[[326, -334, 132, -137, -446, -59, 528, 122, 270],
[260, 84, 67, -76, -221, -201, 3, -160, 431],
[-652, -119, -339, -102, 753, -675, 58, -389, -620]]
=>
[[326, -334, 132, -137, -446, -59, 528, 122, 270],
[-652, -119, -339, -102, 753, -675, 58, -389, -620]]

[[-8, 133, 140, 339, 157, 183, -118],
[-157, -406, -122, -254, -494, -300, 119],
[135, -93, -186, -189, -72, -52, -230],
[85, 293, 344, 576, 281, 335, -194],
[-113, 111, 236, 372, 109, 149, 55],
[49, -60, -51, -455, -66, -180, 216],
[-47, -153, 25, 218, -171, 27, -225],
[76, 0, 41, -334, -75, -145, 250],
[-121, -202, -357, -287, -207, -227, 133],
[-19, -154, 36, 197, -242, -13, -162],
[-4, 134, -14, 194, 134, 101, -16]]
=>
[[-8, 133, 140, 339, 157, 183, -118],
[135, -93, -186, -189, -72, -52, -230],
[-113, 111, 236, 372, 109, 149, 55],
[-47, -153, 25, 218, -171, 27, -225],
[-121, -202, -357, -287, -207, -227, 133],
[-4, 134, -14, 194, 134, 101, -16]]

[[385, -205, -173, -154, -112, 395, 380, 389, -204, 522, 215, 719, -294, 395, -121, 261],
[-201, 468, -149, -92, 226, -146, -432, -130, 76, -77, -76, -715, 12, 98, -210, 164]]
=>
[[385, -205, -173, -154, -112, 395, 380, 389, -204, 522, 215, 719, -294, 395, -121, 261]]

[[544, -60, 196],
[-383, -466, 525],
[-487, -411, 478],
[-499, -600, 524],
[534, -448, 258],
[405, 291, -553],
[596, -584, -559],
[567, 573, -524],
[45, 471, -279]]
=>
[[544, -60, 196],
[-487, -411, 478],
[534, -448, 258],
[596, -584, -559],
[45, 471, -279]]

[[-325, 367, -228, 623, -329, -506, 34],
[-30, -296, 365, -382, 113, 173, -135]]
=>
[[-325, 367, -228, 623, -329, -506, 34]]

[[269, -328, -397, -331, 313, -383, -164, -403, 286, 328, 87, -2, 320, -348],
[-15, 288, 597, 188, -221, 420, 530, 564, -295, -277, -329, -266, -131, 631],
[-45, 189, -59, 106, 73, -143, -172, -109, 152, 44, 201, 59, 2, -104]]
=>
[[269, -328, -397, -331, 313, -383, -164, -403, 286, 328, 87, -2, 320, -348],
[-45, 189, -59, 106, 73, -143, -172, -109, 152, 44, 201, 59, 2, -104]]
---
[[54, 79, -235, 480, 147],
[88, -405, -456, -122, 117],
[535, -132, -34, 706, -112],
[264, -285, -187, -70, 119]]
=>
[54, -405, -34, -70]

[[-95, -145, -107],
[118, 604, -605]]
=>
[-95, 604]

[[-20, 43, 52, 697],
[-6, 9, 16, 222],
[-32, 2, -45, -316],
[-383, 565, 481, -82]]
=>
[-20, 9, -45, -82]

[[-672, -423, 385],
[552, 84, -305],
[-325, 163, 567],
[-300, 229, -433],
[-649, -448, 471]]
=>
[-672, 84, 567]

[[-48, -327, 150, -437],
[-12, -706, 7, -505],
[-60, -149, 217, -395],
[-79, -89, 240, -405]]
=>
[-48, -706, 217, -405]

[[-429, 485, -256],
[-305, 124, -414],
[-348, 430, -581],
[126, -132, 153],
[611, -536, 543]]
=>
[-429, 124, -581]

[[184, 2, 85, 299],
[548, 260, 448, 535],
[-13, -412, 284, -155]]
=>
[184, 260, 284]
